Below are the code and all the weights of a small trained network. Each question names an input and a target symbol and asks about switching units off, where a switched-off unit gives its printed mean instead of its output.

import numpy as np


def w(rows, s, z=0):
    codes = np.array(rows[::2]) - 128.0
    scale = np.full(codes.shape[1], s)
    scale[-1] = z or s
    return codes * scale


def f(y):
    return np.maximum(y, 0)


def softmax(a):
    e = np.exp(a - a.max(-1, keepdims=True))
    return e / e.sum(-1, keepdims=True)


def log_softmax(a):
    a = a - a.max(-1, keepdims=True)
    return a - np.log(np.exp(a).sum(-1, keepdims=True))


def net(x, mask):
    ids = ['ΘΛΣαζπ'.index(c) for c in x.split()]
    T = len(ids)
    res = E[ids] + P[:T]
    u = 0
    for l in range(2):
        q, k, v = (res @ M[l].T for M in (Q, K, V))
        z = softmax(np.where(np.tri(T) > 0, q @ k.T / 2**0.5, -1e9)) @ v
        res = res + np.where(mask[u], z, O[l][:, -1]) @ O[l][:, :-1]
        u += 1
        y = f(res @ A[l][:, :-1].T + A[l][:, -1])
        res = res + np.where(mask[u : u + 4], y, B[l][:, -1]) @ B[l][:, :-1]
        u += 4
    return log_softmax(res[-1] @ U[:, :-1].T + U[:, -1])


Q, K, V, O, A, B = {}, {}, {}, {}, {}, {}
E = w([
[131,124,101,92,75,126,108],'Θ',
[6,58,128,106,205,168,248],'Λ',
[44,112,146,147,116,47,158],'Σ',
[114,83,123,162,80,165,114],'α',
[89,175,133,13,133,202,89],'ζ',
[175,141,113,131,88,160,202],'π',
],0.019)
P = w([
[123,183,82,152,133,161,114],'0',
[156,86,134,98,172,147,171],'1',
[127,173,60,167,160,114,144],'2',
[172,84,107,87,126,146,132],'3',
[45,196,99,9,35,119,133],'4',
[190,91,136,115,148,129,130],'5',
[130,190,135,149,134,106,207],'6',
],0.011)
Q[0] = w([
[133,232,150,194,164,102,115],'0.h0',
[254,140,116,82,141,128,166],'0.h0',
],0.009)
K[0] = w([
[153,100,193,109,253,81,112],'0.h0',
[197,77,158,123,169,134,183],'0.h0',
],0.008)
V[0] = w([
[93,117,205,112,178,222,30],'0.h0',
[247,254,193,116,160,112,60],'0.h0',
],0.0046)
O[0] = w([
[163,119,222,118,149,112,113,63],'0.h0',
[143,185,97,107,131,213,5,4],'0.h0',
],0.012,0.0036)
A[0] = w([
[123,102,80,255,155,150,107,164],'0.n0',
[135,121,172,169,68,210,196,203],'0.n1',
[135,190,80,225,75,85,94,215],'0.n2',
[103,135,197,150,167,170,144,6],'0.n3',
],0.0081,0.0023)
B[0] = w([
[114,214,170,36,98,104,125,162],'0.n0',
[183,144,108,32,200,84,121,253],'0.n1',
[148,121,189,69,2,173,134,188],'0.n2',
[50,120,100,50,242,154,137,150],'0.n3',
],0.0087,0.0061)
Q[1] = w([
[120,109,155,187,224,30,48],'1.h0',
[93,254,116,76,70,75,150],'1.h0',
],0.0069)
K[1] = w([
[145,169,67,90,97,186,115],'1.h0',
[116,169,157,160,1,118,124],'1.h0',
],0.0089)
V[1] = w([
[75,147,119,202,230,23,208],'1.h0',
[143,188,85,252,42,151,164],'1.h0',
],0.0038)
O[1] = w([
[131,172,170,126,79,122,162,234],'1.h0',
[144,147,139,22,121,193,253,7],'1.h0',
],0.012,0.002)
A[1] = w([
[90,136,105,209,194,75,222,101],'1.n0',
[101,143,218,119,135,182,108,3],'1.n1',
[191,217,104,158,158,169,106,94],'1.n2',
[125,78,187,254,27,175,122,87],'1.n3',
],0.0063,0.0024)
B[1] = w([
[172,57,35,182,80,89,155,254],'1.n0',
[139,183,153,150,137,80,148,146],'1.n1',
[154,168,248,124,104,127,125,150],'1.n2',
[89,119,155,105,133,95,85,143],'1.n3',
],0.012,0.0051)
U = w([
[118,97,87,109,153,116,170,214],'Θ',
[57,217,199,222,49,59,179,140],'Λ',
[177,165,79,83,105,83,167,44],'Σ',
[168,79,166,171,114,133,139,156],'α',
[151,160,100,203,176,108,80,253],'ζ',
[160,60,38,187,59,255,126,113],'π',
],0.0066,0.0024)

Each question gives the input, a string of symbols that net reads in full, and the target symbol t.
The units are the heads (2 rows each of Q, K, V and O) and the neurons (one row each of A and B). Each row of codes is followed by its name. A weight is (code - 128) times the scale printed after its matrix; where a second scale follows, it is the last column's (O, A, B and U).
mask holds one flag per unit, layer by layer, with each layer's heads first. A switched-off unit (its flag False) gives its mean, the last column of its rows in O or B, instead of its output. The means were averaged over made-up inputs and are rounded, as every weight is.
A unit's drop is (log p(t) with every unit on - log p(t) with that unit switched off) / (log p(t) with every unit on - log p(t) with every unit switched off).
The circuit of an input: a set's keep is (log p(t) with only the set's units on - log p(t) with every unit switched off) / (log p(t) with every unit on - log p(t) with every unit switched off). Starting from all 10 units, units are removed one at a time, each time the one whose removal leaves the highest keep (on an exact tie, the one counted first), for as long as the keep stays at least 0.8.
units of the circuit, in order: the units of the circuit, biggest drop first
unit that matters most: the unit with the biggest drop
top k neurons: the k neurons with the biggest drops, biggest first
k most important neurons of layer l: the k neurons of layer l with the biggest drops, biggest first
drop when u is switched off: that unit's drop, to one decimal
input Λ Σ Θ Λ, target Λ: top 2 neurons => [0.n3; 0.n1]
input π π Θ π π ζ, target π: units of the circuit, in order => [0.h0; 0.n1]
input Σ π α, target Σ: units of the circuit, in order => [0.n1; 0.n0; 1.h0]
input π Θ π Θ, target π: unit that matters most => 0.h0
input ζ ζ Σ α, target ζ: units of the circuit, in order => [0.h0; 1.h0; 0.n2]
input ζ ζ Θ α ζ Σ, target ζ: units of the circuit, in order => [1.h0; 0.h0]
input ζ Θ Σ Σ ζ, target Λ: top 3 neurons => [1.n1; 0.n1; 1.n0]
input ζ Λ Λ π, target ζ: top 2 neurons => [0.n3; 0.n0]
input π Θ α, target Σ: units of the circuit, in order => [0.n0; 1.h0]
input ζ Θ ζ, target ζ: units of the circuit, in order => [0.h0; 1.h0]
input π ζ Θ Σ Λ Σ ζ, target Λ: top 3 neurons => [0.n1; 1.n0; 1.n1]
input Λ ζ Λ Σ Θ, target Λ: top 2 neurons => [0.n1; 1.n0]
input Θ Σ α, target Λ: units of the circuit, in order => [0.n2; 1.h0]
input Σ ζ α, target Λ: unit that matters most => 0.n0
input ζ ζ Λ Θ, target ζ: 3 most important neurons of layer 0 => [0.n3; 0.n2; 0.n0]
input α ζ ζ, target ζ: top 3 neurons => [0.n1; 0.n0; 0.n2]
input Θ ζ Θ, target π: drop when 0.n1 is switched off => 0.4
input ζ Θ Λ π ζ Λ, target ζ: drop when 0.n1 is switched off => 0.0
input π ζ π ζ, target π: drop when 1.h0 is switched off => 0.3
input ζ Θ Λ Σ, target ζ: most important neuron of layer 0 => [0.n2]
